Below is a small trained network, with its code and all its weights. Each question gives an input and a class and asks what happens when units are switched off, that is, made to give their printed mean instead of their output.

import numpy as np


def w(rows, s, z=0):
    codes = np.array(rows[::2]) - 128.0
    scale = np.full(codes.shape[1], s)
    scale[-1] = z or s
    return codes * scale


def f(y):
    return y / 2 * (1 + np.tanh(0.7978845608 * (y + 0.044715 * y**3)))


def log_softmax(a):
    a = a - a.max(-1, keepdims=True)
    return a - np.log(np.exp(a).sum(-1, keepdims=True))


def net(x, mask):
    res = np.array(x, float).reshape(1, 5) / 4 @ E
    y = f(res @ A[0][:, :-1].T + A[0][:, -1])
    res = res + np.where(mask, y, B[0][:, -1]) @ B[0][:, :-1]
    return log_softmax(res[-1] @ U[:, :-1].T + U[:, -1])


A, B = {}, {}
E = w([
[91,106,178,109,249,33,202,179,119,186,123,169],'x0',
[181,142,140,106,63,94,215,114,217,229,117,73],'x1',
[124,109,115,130,121,116,139,107,140,116,148,128],'x2',
[216,31,35,23,182,227,137,68,76,156,59,101],'x3',
[127,129,84,174,120,138,195,94,110,128,151,137],'x4',
],0.012)
A[0] = w([
[163,108,145,71,86,134,181,135,169,219,131,72,51],'neuron 0',
[91,75,154,94,249,45,199,161,97,177,117,169,4],'neuron 1',
[83,60,143,147,192,170,90,124,37,11,103,199,35],'neuron 2',
[161,146,149,157,82,179,112,77,134,45,64,63,194],'neuron 3',
[101,205,173,180,158,59,137,160,188,98,183,202,63],'neuron 4',
[192,51,63,2,211,169,164,93,83,163,87,151,76],'neuron 5',
],0.0081,0.0019)
B[0] = w([
[168,106,141,197,138,106,183,48,198,184,57,95,192],'neuron 0',
[172,219,55,76,98,186,78,9,108,86,201,64,222],'neuron 1',
[157,66,193,199,139,157,200,66,152,176,18,85,215],'neuron 2',
[137,104,36,78,108,156,133,124,94,52,194,122,192],'neuron 3',
[88,128,181,154,112,145,110,175,138,170,168,188,218],'neuron 4',
[49,59,126,51,50,80,177,206,113,133,165,220,251],'neuron 5',
],0.011,0.021)
U = w([
[2,96,181,110,98,55,143,231,124,136,239,209,48],'0',
[189,176,54,59,97,218,26,30,83,44,240,39,207],'1',
[199,67,216,195,195,96,213,66,182,200,52,56,4],'2',
],0.0085,0.0027)

Each question gives the input, the list of numbers given to net, and the class t.
The units are the neurons (one row each of A and B). Each row of codes is followed by its name. A weight is (code - 128) times the scale printed after its matrix; where a second scale follows, it is the last column's (A, B and U).
mask holds one flag per neuron, in row order. A switched-off neuron (its flag False) gives its mean, the last column of its row in B, instead of its output. The means were averaged over made-up inputs and are rounded, as every weight is.
A unit's drop is (log p(t) with every unit on - log p(t) with that unit switched off) / (log p(t) with every unit on - log p(t) with every unit switched off).
The circuit of an input: a set's keep is (log p(t) with only the set's units on - log p(t) with every unit switched off) / (log p(t) with every unit on - log p(t) with every unit switched off). Starting from all 6 units, units are removed one at a time, each time the one whose removal leaves the highest keep (on an exact tie, the one counted first), for as long as the keep stays at least 0.8.
circuit, biggest first: the units of the circuit, biggest drop first
most important unit: the unit with the biggest drop
top k neurons: the k neurons with the biggest drops, biggest first
drop when u is switched off: that unit's drop, to one decimal
input [7,1,-4,-4,-7], class 1: circuit, biggest first : (neuron 1)
input [8,-7,3,7,-1], class 1: top 2 neurons : (neuron 1; neuron 4)
input [-1,-4,-7,-2,-6], class 2: top 3 neurons : (neuron 5; neuron 1; neuron 2)
input [7,-5,-5,6,-8], class 1: top 2 neurons : (neuron 1; neuron 4)
input [-4,-6,-3,-1,0], class 2: top 2 neurons : (neuron 2; neuron 1)
input [7,6,-5,-6,6], class 1: top 2 neurons : (neuron 1; neuron 5)
input [2,3,-2,3,-2], class 0: top 2 neurons : (neuron 2; neuron 5)
input [-4,-2,-3,6,3], class 0: top 2 neurons : (neuron 5; neuron 1)
input [-8,-8,-5,8,-3], class 0: top 2 neurons : (neuron 5; neuron 1)
input [6,7,-5,-4,0], class 2: top 4 neurons : (neuron 0; neuron 3; neuron 5; neuron 4)
input [1,3,-2,3,1], class 0: top 2 neurons : (neuron 2; neuron 5)
input [6,0,-2,-2,-7], class 1: drop when neuron 2 is switched off : 0.0
input [2,-2,6,7,-2], class 0: drop when neuron 5 is switched off : 1.9
input [1,-7,-2,-3,-8], class 2: most important unit : neuron 2
input [0,-6,3,-3,-8], class 2: drop when neuron 5 is switched off : 0.3
